Here is a tiny trained network, its code and every weight. The questions are about switching its units off for an input and a class, where a switched-off unit gives its printed mean instead of its output.

import numpy as np


def w(rows, s, z=0):
    codes = np.array(rows[::2]) - 128.0
    scale = np.full(codes.shape[1], s)
    scale[-1] = z or s
    return codes * scale


def norm(h):
    return h / np.sqrt((h * h).mean(-1, keepdims=True) + 1e-5)


def f(y):
    return y / 2 * (1 + np.tanh(0.7978845608 * (y + 0.044715 * y**3)))


def log_softmax(a):
    a = a - a.max(-1, keepdims=True)
    return a - np.log(np.exp(a).sum(-1, keepdims=True))


def net(x, mask):
    res = np.array(x, float).reshape(1, 5) / 4 @ E
    u = 0
    for l in range(4):
        y = f(norm(res) @ A[l][:, :-1].T + A[l][:, -1])
        res = res + np.where(mask[u : u + 10], y, B[l][:, -1]) @ B[l][:, :-1]
        u += 10
    return log_softmax(norm(res)[-1] @ U[:, :-1].T + U[:, -1])


A, B = {}, {}
E = w([
[146,29,125,40,204,41],'x0',
[79,8,163,221,65,183],'x1',
[193,105,15,93,119,142],'x2',
[2,137,36,240,154,5],'x3',
[201,213,86,103,40,39],'x4',
],0.0089)
A[0] = w([
[152,119,132,106,215,74,70],'L0N0',
[111,139,165,147,134,187,71],'L0N1',
[111,157,77,200,38,112,112],'L0N2',
[186,173,79,76,128,79,116],'L0N3',
[89,116,217,144,182,110,10],'L0N4',
[178,245,148,146,105,92,15],'L0N5',
[123,189,94,158,166,59,2],'L0N6',
[205,220,144,114,90,101,75],'L0N7',
[92,127,134,214,123,130,50],'L0N8',
[185,61,152,134,97,170,92],'L0N9',
],0.012,0.0077)
B[0] = w([
[126,169,106,105,165,101,185],'L0N0',
[111,164,164,124,126,149,158],'L0N1',
[223,171,131,204,142,127,218],'L0N2',
[121,148,82,77,203,122,255],'L0N3',
[121,132,37,101,180,183,156],'L0N4',
[44,162,12,71,120,119,177],'L0N5',
[179,73,217,135,82,122,173],'L0N6',
[29,89,115,8,130,156,216],'L0N7',
[138,146,189,175,137,122,168],'L0N8',
[158,84,157,169,144,160,205],'L0N9',
],0.011,0.0051)
A[1] = w([
[70,149,132,123,182,140,2],'L1N0',
[111,9,187,151,163,59,149],'L1N1',
[185,41,141,125,158,69,94],'L1N2',
[65,81,57,143,109,127,124],'L1N3',
[150,145,162,138,172,141,105],'L1N4',
[63,179,167,139,57,98,24],'L1N5',
[109,189,153,87,172,81,74],'L1N6',
[145,108,94,98,138,200,17],'L1N7',
[172,107,153,87,106,189,147],'L1N8',
[113,205,82,108,50,116,39],'L1N9',
],0.013,0.0046)
B[1] = w([
[13,121,147,78,168,106,158],'L1N0',
[212,138,167,16,84,173,255],'L1N1',
[218,42,70,72,100,153,207],'L1N2',
[230,173,163,97,199,126,165],'L1N3',
[83,99,101,165,147,178,161],'L1N4',
[149,192,1,153,116,56,139],'L1N5',
[86,97,202,142,222,57,227],'L1N6',
[94,119,90,237,75,117,174],'L1N7',
[12,105,117,184,103,212,237],'L1N8',
[54,129,137,5,122,31,168],'L1N9',
],0.0091,0.0055)
A[2] = w([
[191,145,179,114,113,155,3],'L2N0',
[98,148,141,169,31,88,98],'L2N1',
[113,148,147,163,146,62,73],'L2N2',
[161,127,103,216,82,91,179],'L2N3',
[151,107,62,154,159,143,42],'L2N4',
[172,179,99,121,74,94,92],'L2N5',
[147,52,146,119,169,75,122],'L2N6',
[94,125,104,101,119,140,21],'L2N7',
[102,133,129,156,136,64,89],'L2N8',
[120,157,249,150,121,167,151],'L2N9',
],0.015,0.0063)
B[2] = w([
[92,119,150,138,148,192,133],'L2N0',
[171,175,196,116,142,187,154],'L2N1',
[153,108,208,161,108,202,165],'L2N2',
[152,255,103,148,147,172,208],'L2N3',
[162,133,13,94,127,84,128],'L2N4',
[52,146,137,44,135,155,162],'L2N5',
[152,188,157,45,126,138,228],'L2N6',
[113,116,135,169,95,123,122],'L2N7',
[158,117,235,109,161,191,159],'L2N8',
[53,96,124,130,254,137,255],'L2N9',
],0.0099,0.0058)
A[3] = w([
[89,47,96,45,59,142,35],'L3N0',
[137,137,71,212,93,134,82],'L3N1',
[197,124,190,125,101,5,2],'L3N2',
[106,176,111,110,139,30,118],'L3N3',
[105,187,34,114,131,20,48],'L3N4',
[153,183,164,167,171,129,21],'L3N5',
[98,96,64,94,74,137,27],'L3N6',
[119,204,92,41,163,186,228],'L3N7',
[170,140,69,147,44,82,33],'L3N8',
[106,107,196,133,145,139,23],'L3N9',
],0.012,0.0046)
B[3] = w([
[181,246,217,133,90,115,157],'L3N0',
[180,79,71,192,126,46,136],'L3N1',
[137,149,189,62,63,168,136],'L3N2',
[125,44,190,45,165,121,168],'L3N3',
[116,48,51,143,156,78,165],'L3N4',
[141,176,136,124,117,156,139],'L3N5',
[104,190,159,172,64,102,133],'L3N6',
[88,169,45,95,92,66,250],'L3N7',
[44,109,86,131,156,138,127],'L3N8',
[115,119,89,85,142,147,139],'L3N9',
],0.012,0.013)
U = w([
[53,80,137,166,183,223,133],'0',
[107,144,76,37,187,74,193],'1',
[139,59,138,182,124,59,10],'2',
[203,73,190,61,95,176,127],'3',
[184,200,150,254,171,155,134],'4',
[151,109,46,186,101,127,80],'5',
[112,218,107,121,51,136,99],'6',
],0.02,0.011)

Each question gives the input, the list of numbers given to net, and the class t.
The units are the neurons (one row each of A and B). Each row of codes is followed by its name. A weight is (code - 128) times the scale printed after its matrix; where a second scale follows, it is the last column's (A, B and U).
mask holds one flag per neuron, layer by layer. A switched-off neuron (its flag False) gives its mean, the last column of its row in B, instead of its output. The means were averaged over made-up inputs and are rounded, as every weight is.
A unit's drop is (log p(t) with every unit on - log p(t) with that unit switched off) / (log p(t) with every unit on - log p(t) with every unit switched off).
The circuit of an input: a set's keep is (log p(t) with only the set's units on - log p(t) with every unit switched off) / (log p(t) with every unit on - log p(t) with every unit switched off). Starting from the 12 units with the biggest drops (on a tie, the unit counted first), units are removed one at a time, each time the one whose removal leaves the highest keep (on an exact tie, the one counted first), for as long as the keep stays at least 0.8.
units of the circuit, in order: the units of the circuit, biggest drop first
unit that matters most: the unit with the biggest drop
top k neurons: the k neurons with the biggest drops, biggest first
top k neurons in layer l: the k neurons of layer l with the biggest drops, biggest first
drop of u: that unit's drop, to one decimal
input [-3,2,-8,-7,5], class 6: top 3 neurons : L0N5, L1N5, L1N6
input [8,3,-5,-2,-7], class 3: units of the circuit, in order : L1N1
input [-7,-2,-7,0,-3], class 4: top 2 neurons : L1N5, L0N7
input [-5,2,6,-6,2], class 0: top 2 neurons : L1N8, L0N9
input [3,6,-4,-5,-2], class 0: top 3 neurons : L2N9, L1N8, L0N1
input [0,-6,1,7,-2], class 3: top 2 neurons : L0N6, L1N6
input [-5,-2,6,-8,-1], class 6: top 2 neurons in layer 1 : L1N6, L1N3
input [3,-4,-7,8,5], class 3: top 2 neurons : L0N6, L2N2
input [-7,-3,-7,7,3], class 4: top 2 neurons in layer 0 : L0N2, L0N8
input [8,-1,7,-3,-8], class 3: top 2 neurons in layer 1 : L1N2, L1N1
input [-6,-3,4,-2,-6], class 0: top 2 neurons in layer 0 : L0N1, L0N2
input [-1,6,3,4,1], class 4: drop of L0N2 : 0.1
input [0,-5,1,-8,-8], class 0: drop of L1N6 : 0.0
input [3,4,5,3,-4], class 3: unit that matters most : L1N1
input [5,6,-7,-1,-3], class 3: drop of L0N3 : 0.1
input [-1,8,6,3,6], class 4: drop of L0N2 : 0.3
input [7,6,-8,4,6], class 6: top 2 neurons in layer 0 : L0N3, L0N9
